Below are the code and all the weights of a small trained network. Each question names an input and a target symbol and asks about switching units off, where a switched-off unit gives its printed mean instead of its output.

import numpy as np


def w(rows, s, z=0):
    codes = np.array(rows[::2]) - 128.0
    scale = np.full(codes.shape[1], s)
    scale[-1] = z or s
    return codes * scale


def f(y):
    return y / 2 * (1 + np.tanh(0.7978845608 * (y + 0.044715 * y**3)))


def softmax(a):
    e = np.exp(a - a.max(-1, keepdims=True))
    return e / e.sum(-1, keepdims=True)


def log_softmax(a):
    a = a - a.max(-1, keepdims=True)
    return a - np.log(np.exp(a).sum(-1, keepdims=True))


def net(x, mask):
    ids = ['ΓΠΣΨΩαβεθλμξτφ'.index(c) for c in x.split()]
    T = len(ids)
    res = E[ids] + P[:T]
    u = 0
    for l in range(3):
        q, k, v = (res @ M[l].T for M in (Q, K, V))
        z = softmax(np.where(np.tri(T) > 0, q @ k.T / 3**0.5, -1e9)) @ v
        res = res + np.where(mask[u], z, O[l][:, -1]) @ O[l][:, :-1]
        u += 1
        y = f(res @ A[l][:, :-1].T + A[l][:, -1])
        res = res + np.where(mask[u : u + 4], y, B[l][:, -1]) @ B[l][:, :-1]
        u += 4
    return log_softmax(res[-1] @ U[:, :-1].T + U[:, -1])


Q, K, V, O, A, B = {}, {}, {}, {}, {}, {}
E = w([
[160,86,85,193,105,146,170,144],'Γ',
[164,71,105,141,112,188,138,130],'Π',
[136,86,148,82,121,138,135,60],'Σ',
[124,97,103,104,95,105,99,53],'Ψ',
[162,98,26,161,99,147,159,85],'Ω',
[46,106,120,219,107,86,122,93],'α',
[105,56,91,134,113,164,131,82],'β',
[147,142,30,151,169,90,134,148],'ε',
[180,112,160,54,114,148,111,163],'θ',
[7,222,159,190,247,178,161,103],'λ',
[154,108,47,129,171,215,195,109],'μ',
[137,180,225,71,146,111,182,133],'ξ',
[184,116,235,144,168,206,124,92],'τ',
[53,77,47,122,157,115,110,57],'φ',
],0.019)
P = w([
[151,151,107,94,93,126,180,209],'0',
[126,169,116,98,65,106,177,194],'1',
[139,159,110,100,83,116,145,173],'2',
[132,174,115,108,105,120,131,157],'3',
[123,183,115,120,107,117,110,147],'4',
[142,193,106,132,129,109,86,119],'5',
[144,198,107,153,153,103,66,111],'6',
[126,222,107,157,167,93,48,108],'7',
[122,234,116,185,176,89,44,106],'8',
[109,254,113,207,179,89,39,126],'9',
],0.0069)
Q[0] = w([
[224,2,111,32,157,74,207,153],'0.h0',
[150,158,144,95,133,177,150,187],'0.h0',
[154,148,47,134,162,237,203,237],'0.h0',
],0.0075)
K[0] = w([
[217,83,158,114,181,196,255,186],'0.h0',
[93,177,251,139,108,121,148,108],'0.h0',
[178,196,122,92,181,90,157,25],'0.h0',
],0.0084)
V[0] = w([
[154,190,151,160,84,133,132,119],'0.h0',
[73,208,127,79,108,167,252,9],'0.h0',
[135,169,163,207,38,88,161,2],'0.h0',
],0.0065)
O[0] = w([
[83,85,78,146,202,58,190,77,132],'0.h0',
[227,118,105,95,188,126,108,113,255],'0.h0',
[179,45,145,191,173,102,129,2,142],'0.h0',
],0.009,0.0072)
A[0] = w([
[126,179,254,115,122,76,83,145,56],'0.n0',
[159,39,58,121,75,78,165,116,159],'0.n1',
[135,153,148,87,164,31,221,92,254],'0.n2',
[79,136,73,194,165,95,174,139,207],'0.n3',
],0.009,0.0046)
B[0] = w([
[223,54,44,11,254,67,208,118,140],'0.n0',
[87,152,128,155,183,235,30,191,197],'0.n1',
[120,67,54,203,118,255,65,197,233],'0.n2',
[169,132,198,119,132,84,173,141,255],'0.n3',
],0.0077,0.0073)
Q[1] = w([
[155,58,71,95,70,123,147,128],'1.h0',
[137,191,158,109,174,149,99,151],'1.h0',
[8,100,151,79,111,96,167,53],'1.h0',
],0.011)
K[1] = w([
[123,147,36,122,126,151,125,156],'1.h0',
[159,138,153,122,188,110,240,2],'1.h0',
[142,143,194,156,75,223,129,187],'1.h0',
],0.0095)
V[1] = w([
[77,147,122,82,140,102,68,84],'1.h0',
[121,141,150,118,159,158,135,148],'1.h0',
[177,31,254,41,130,102,67,127],'1.h0',
],0.0082)
O[1] = w([
[179,255,114,19,218,158,52,201,26],'1.h0',
[224,81,176,124,88,172,79,151,235],'1.h0',
[103,40,188,79,160,134,102,134,3],'1.h0',
],0.0093,0.0065)
A[1] = w([
[91,192,193,220,125,74,7,191,43],'1.n0',
[77,129,105,136,140,70,54,154,207],'1.n1',
[184,113,173,195,114,129,184,255,123],'1.n2',
[4,87,150,171,211,83,91,130,2],'1.n3',
],0.0062,0.0089)
B[1] = w([
[109,171,129,113,152,105,167,46,139],'1.n0',
[142,38,161,110,90,93,102,254,148],'1.n1',
[131,76,103,137,128,167,109,102,255],'1.n2',
[192,133,105,142,106,152,179,85,142],'1.n3',
],0.0091,0.0062)
Q[2] = w([
[57,203,144,139,111,117,80,91],'2.h0',
[205,80,61,136,82,83,160,191],'2.h0',
[2,135,52,21,141,133,95,60],'2.h0',
],0.0083)
K[2] = w([
[79,167,95,133,46,157,90,154],'2.h0',
[128,144,88,75,176,150,209,86],'2.h0',
[112,111,183,128,69,255,160,151],'2.h0',
],0.009)
V[2] = w([
[103,101,45,41,133,159,132,47],'2.h0',
[94,64,50,164,85,72,104,224],'2.h0',
[192,76,103,150,199,2,184,188],'2.h0',
],0.0099)
O[2] = w([
[95,66,70,153,251,86,240,97,5],'2.h0',
[57,169,149,73,199,47,49,96,152],'2.h0',
[32,120,84,2,96,190,76,15,108],'2.h0',
],0.0096,0.0016)
A[2] = w([
[56,238,253,169,138,112,217,172,85],'2.n0',
[85,220,88,164,172,211,207,178,8],'2.n1',
[142,185,196,112,211,169,113,86,5],'2.n2',
[114,58,106,70,137,169,165,89,2],'2.n3',
],0.0064,0.0068)
B[2] = w([
[44,24,114,98,1,46,92,178,186],'2.n0',
[54,146,106,90,156,113,155,197,252],'2.n1',
[159,107,136,30,98,132,249,154,189],'2.n2',
[77,191,128,221,130,113,67,173,231],'2.n3',
],0.0088,0.0039)
U = w([
[60,162,182,215,76,115,151,65,122],'Γ',
[99,57,122,166,62,63,175,156,168],'Π',
[178,48,222,132,226,159,157,111,124],'Σ',
[171,100,137,121,191,136,94,148,51],'Ψ',
[134,207,134,230,193,146,135,134,28],'Ω',
[117,96,106,97,114,168,85,150,100],'α',
[161,99,124,137,172,116,125,138,81],'β',
[82,139,17,101,55,128,109,144,95],'ε',
[107,43,92,12,100,144,150,186,232],'θ',
[196,88,27,99,36,108,104,130,140],'λ',
[209,101,1,128,112,62,220,39,187],'μ',
[91,69,38,128,141,152,118,94,41],'ξ',
[28,19,46,85,16,209,173,201,2],'τ',
[162,164,116,34,212,197,123,149,139],'φ',
],0.0085)

Each question gives the input, a string of symbols that net reads in full, and the target symbol t.
The units are the heads (3 rows each of Q, K, V and O) and the neurons (one row each of A and B). Each row of codes is followed by its name. A weight is (code - 128) times the scale printed after its matrix; where a second scale follows, it is the last column's (O, A, B and U).
mask holds one flag per unit, layer by layer, with each layer's heads first. A switched-off unit (its flag False) gives its mean, the last column of its rows in O or B, instead of its output. The means were averaged over made-up inputs and are rounded, as every weight is.
A unit's drop is (log p(t) with every unit on - log p(t) with that unit switched off) / (log p(t) with every unit on - log p(t) with every unit switched off).
The circuit of an input: a set's keep is (log p(t) with only the set's units on - log p(t) with every unit switched off) / (log p(t) with every unit on - log p(t) with every unit switched off). Starting from the 12 units with the biggest drops (on a tie, the unit counted first), units are removed one at a time, each time the one whose removal leaves the highest keep (on an exact tie, the one counted first), for as long as the keep stays at least 0.8.
units of the circuit, in order: the units of the circuit, biggest drop first
unit that matters most: the unit with the biggest drop
k most important neurons: the k neurons with the biggest drops, biggest first
k most important neurons of layer l: the k neurons of layer l with the biggest drops, biggest first
input λ λ α Ω Π Γ μ Π Γ, target μ: units of the circuit, in order : (2.h0, 1.h0)
input α α φ, target α: units of the circuit, in order : (2.h0, 0.n1, 1.n1, 0.h0)
input α Σ Γ τ Σ Ω, target τ: units of the circuit, in order : (0.n1, 0.n0, 2.h0)
input Ψ μ λ, target Π: units of the circuit, in order : (2.n0, 2.h0, 0.n1)
input Σ ξ Π Σ λ φ θ, target φ: unit that matters most : 0.n2
input λ α λ ξ β τ ε λ, target φ: units of the circuit, in order : (2.h0, 2.n2)
input μ φ λ ξ, target φ: units of the circuit, in order : (0.n2, 1.h0)
input Π λ Σ μ Π Π ξ, target ξ: 2 most important neurons : (0.n0, 2.n3)
input λ Π Π Π λ τ λ μ, target τ: 2 most important neurons : (0.n0, 0.n1)
input Π τ Π τ ξ λ Π ξ Ω, target ξ: 2 most important neurons : (0.n0, 0.n1)
input Σ λ ξ Π λ τ Σ θ, target τ: units of the circuit, in order : (2.h0, 0.n0)
input λ λ Σ, target λ: units of the circuit, in order : (0.n1, 2.h0, 1.h0)
input Ψ μ ξ Γ λ λ λ, target Π: 4 most important neurons : (2.n0, 0.n1, 0.n0, 0.n3)
input α λ λ λ α λ λ μ λ, target Γ: units of the circuit, in order : (0.h0, 2.h0)
input ξ Ω Π τ Γ Γ, target τ: 3 most important neurons : (0.n1, 0.n0, 1.n2)
input λ Σ τ λ λ φ Σ θ, target φ: most important neuron of layer 1 : (1.n2)
input λ λ τ μ, target τ: units of the circuit, in order : (0.n1, 2.h0, 0.n0)
input λ λ θ, target λ: units of the circuit, in order : (2.h0, 1.h0)
input λ Π λ Ω τ ξ, target τ: units of the circuit, in order : (2.h0, 0.n2, 0.n1)
input λ μ λ Π φ Π Π ε, target ε: unit that matters most : 0.n2
input λ τ θ, target τ: 2 most important neurons : (0.n0, 0.n2)
input λ λ Π μ λ Π ξ Σ Γ, target ξ: 3 most important neurons of layer 0 : (0.n0, 0.n2, 0.n1)
input λ λ α λ θ μ Π θ, target μ: 2 most important neurons of layer 0 : (0.n2, 0.n3)
input Π λ Σ, target Π: 4 most important neurons : (0.n2, 1.n2, 0.n0, 1.n1)
